Below is a small trained network, with its code and all its weights. Each question gives an input and a class and asks what happens when units are switched off, that is, made to give their printed mean instead of their output.

import numpy as np


def w(rows, s, z=0):
    codes = np.array(rows[::2]) - 128.0
    scale = np.full(codes.shape[1], s)
    scale[-1] = z or s
    return codes * scale


def f(y):
    return y / 2 * (1 + np.tanh(0.7978845608 * (y + 0.044715 * y**3)))


def log_softmax(a):
    a = a - a.max(-1, keepdims=True)
    return a - np.log(np.exp(a).sum(-1, keepdims=True))


def net(x, mask):
    res = np.array(x, float).reshape(1, 5) / 4 @ E
    y = f(res @ A[0][:, :-1].T + A[0][:, -1])
    res = res + np.where(mask, y, B[0][:, -1]) @ B[0][:, :-1]
    return log_softmax(res[-1] @ U[:, :-1].T + U[:, -1])


A, B = {}, {}
E = w([
[203,63,69,69,193,27,108,163,192,110],'x0',
[156,172,175,167,228,100,224,126,124,223],'x1',
[32,142,34,133,111,9,146,74,112,152],'x2',
[181,31,180,110,89,71,122,52,64,169],'x3',
[95,2,125,236,142,135,202,164,140,79],'x4',
],0.0076)
A[0] = w([
[164,230,130,1,103,133,62,81,109,162,3],'n0',
[52,162,47,126,141,89,132,90,112,131,128],'n1',
[101,188,157,119,95,171,100,81,72,147,57],'n2',
[159,75,167,104,81,102,112,72,72,158,82],'n3',
[121,135,102,98,59,142,28,119,114,81,108],'n4',
[60,125,72,137,108,75,139,62,91,159,138],'n5',
[173,80,71,63,173,59,109,159,180,113,23],'n6',
[69,124,189,213,84,153,192,116,88,87,82],'n7',
[98,106,117,104,64,153,71,108,124,73,119],'n8',
[190,138,175,136,131,181,111,144,122,101,97],'n9',
[188,130,166,127,117,171,110,165,120,125,93],'n10',
[168,47,172,132,97,94,142,110,123,166,139],'n11',
[82,201,76,119,148,171,112,184,186,104,60],'n12',
[63,154,60,102,110,78,125,82,109,166,99],'n13',
[104,51,108,160,86,152,122,146,132,53,89],'n14',
[136,151,165,161,172,125,207,118,112,185,82],'n15',
[77,149,154,137,77,179,142,110,78,141,54],'n16',
[119,113,99,101,48,141,94,129,125,73,90],'n17',
[179,132,171,112,146,191,91,135,125,111,88],'n18',
[71,166,156,158,87,156,133,97,83,144,85],'n19',
[155,189,167,134,179,106,189,110,103,195,18],'n20',
[90,162,103,127,146,154,145,207,183,105,78],'n21',
[173,119,177,126,144,169,102,152,143,123,130],'n22',
[153,62,152,78,76,126,110,81,72,168,97],'n23',
[165,103,156,131,115,103,129,83,89,152,121],'n24',
],0.008,0.002)
B[0] = w([
[82,21,2,170,173,187,208,95,67,120,254],'n0',
[76,102,188,153,94,150,89,108,183,145,202],'n1',
[157,112,74,81,167,102,165,84,152,76,200],'n2',
[95,190,130,101,72,177,170,166,158,132,184],'n3',
[155,177,112,176,185,67,126,166,99,199,213],'n4',
[89,87,181,152,102,140,78,122,182,137,207],'n5',
[187,150,112,47,154,64,101,83,184,63,209],'n6',
[144,116,71,80,162,91,155,82,150,87,194],'n7',
[176,152,153,160,179,80,115,170,103,191,193],'n8',
[98,103,150,142,115,119,93,101,167,142,177],'n9',
[99,81,167,146,103,140,82,106,179,145,169],'n10',
[89,142,100,91,105,160,171,163,137,116,179],'n11',
[103,175,129,110,56,178,185,180,166,142,197],'n12',
[109,78,177,150,123,159,86,104,183,151,206],'n13',
[134,117,69,181,190,107,166,144,92,162,174],'n14',
[147,150,131,170,181,70,131,151,109,184,193],'n15',
[174,138,112,56,141,62,121,89,165,102,184],'n16',
[200,192,158,181,173,59,98,157,108,188,185],'n17',
[77,82,179,154,109,130,72,88,188,163,178],'n18',
[192,140,145,60,152,76,105,70,173,66,189],'n19',
[168,169,149,167,166,48,108,176,110,180,192],'n20',
[99,147,114,82,81,167,157,178,147,125,178],'n21',
[92,76,150,138,111,107,68,87,175,131,171],'n22',
[98,182,123,97,62,162,188,193,149,155,186],'n23',
[120,170,138,129,92,146,160,171,135,133,162],'n24',
],0.0084,0.0096)
U = w([
[181,215,161,227,189,77,88,177,83,213,95],'0',
[66,43,224,172,64,157,11,81,188,139,110],'1',
[200,146,113,2,157,85,107,70,160,6,107],'2',
[87,229,134,89,8,196,197,216,139,135,114],'3',
[100,13,38,192,188,162,205,106,81,110,176],'4',
[121,140,140,160,115,161,99,126,54,85,255],'5',
[142,138,172,141,107,165,80,123,47,69,69],'6',
],0.009,0.0072)

Each question gives the input, the list of numbers given to net, and the class t.
The units are the neurons (one row each of A and B). Each row of codes is followed by its name. A weight is (code - 128) times the scale printed after its matrix; where a second scale follows, it is the last column's (A, B and U).
mask holds one flag per neuron, in row order. A switched-off neuron (its flag False) gives its mean, the last column of its row in B, instead of its output. The means were averaged over made-up inputs and are rounded, as every weight is.
A unit's drop is (log p(t) with every unit on - log p(t) with that unit switched off) / (log p(t) with every unit on - log p(t) with every unit switched off).
The circuit of an input: a set's keep is (log p(t) with only the set's units on - log p(t) with every unit switched off) / (log p(t) with every unit on - log p(t) with every unit switched off). Starting from the 12 units with the biggest drops (on a tie, the unit counted first), units are removed one at a time, each time the one whose removal leaves the highest keep (on an exact tie, the one counted first), for as long as the keep stays at least 0.8.
units of the circuit, in order: the units of the circuit, biggest drop first
k most important neurons: the k neurons with the biggest drops, biggest first
drop of u: that unit's drop, to one decimal
input [-8,1,6,-5,-3], class 2: units of the circuit, in order : n19
input [6,2,5,7,-4], class 3: units of the circuit, in order : n23; n3
input [-4,6,-8,8,-6], class 1: 2 most important neurons : n18; n22
input [-5,-8,1,0,8], class 0: units of the circuit, in order : n17; n8
input [5,4,-8,-5,8], class 1: 2 most important neurons : n0; n22
input [-8,8,3,6,6], class 0: 4 most important neurons : n15; n20; n6; n0
input [-7,-6,6,-1,-1], class 2: 4 most important neurons : n19; n16; n2; n7
input [-8,3,3,8,0], class 2: 3 most important neurons : n19; n7; n16
input [-6,0,-5,-6,2], class 2: units of the circuit, in order : n7; n16
input [-6,-4,-4,-4,6], class 2: 4 most important neurons : n0; n7; n16; n19
input [-6,-6,1,2,-8], class 4: 2 most important neurons : n0; n2
input [-6,-5,5,2,5], class 2: units of the circuit, in order : n7; n19
input [8,-8,-4,3,-2], class 0: 3 most important neurons : n4; n17; n8
input [-7,-3,-6,0,-2], class 2: most important neuron : n2
input [6,4,7,-1,-3], class 1: units of the circuit, in order : n1; n13
input [8,7,-6,-7,-7], class 2: 2 most important neurons : n6; n4
input [-4,-5,-5,5,-2], class 0: 3 most important neurons : n4; n8; n17
input [4,-7,3,1,7], class 0: 2 most important neurons : n0; n17
input [-2,4,-1,-8,-7], class 3: drop of n12 : 2.5
input [-3,5,7,8,-6], class 3: units of the circuit, in order : n3
input [5,6,5,6,2], class 0: drop of n12 : 0.5
input [3,1,-2,-2,-3], class 5: drop of n7 : 0.4
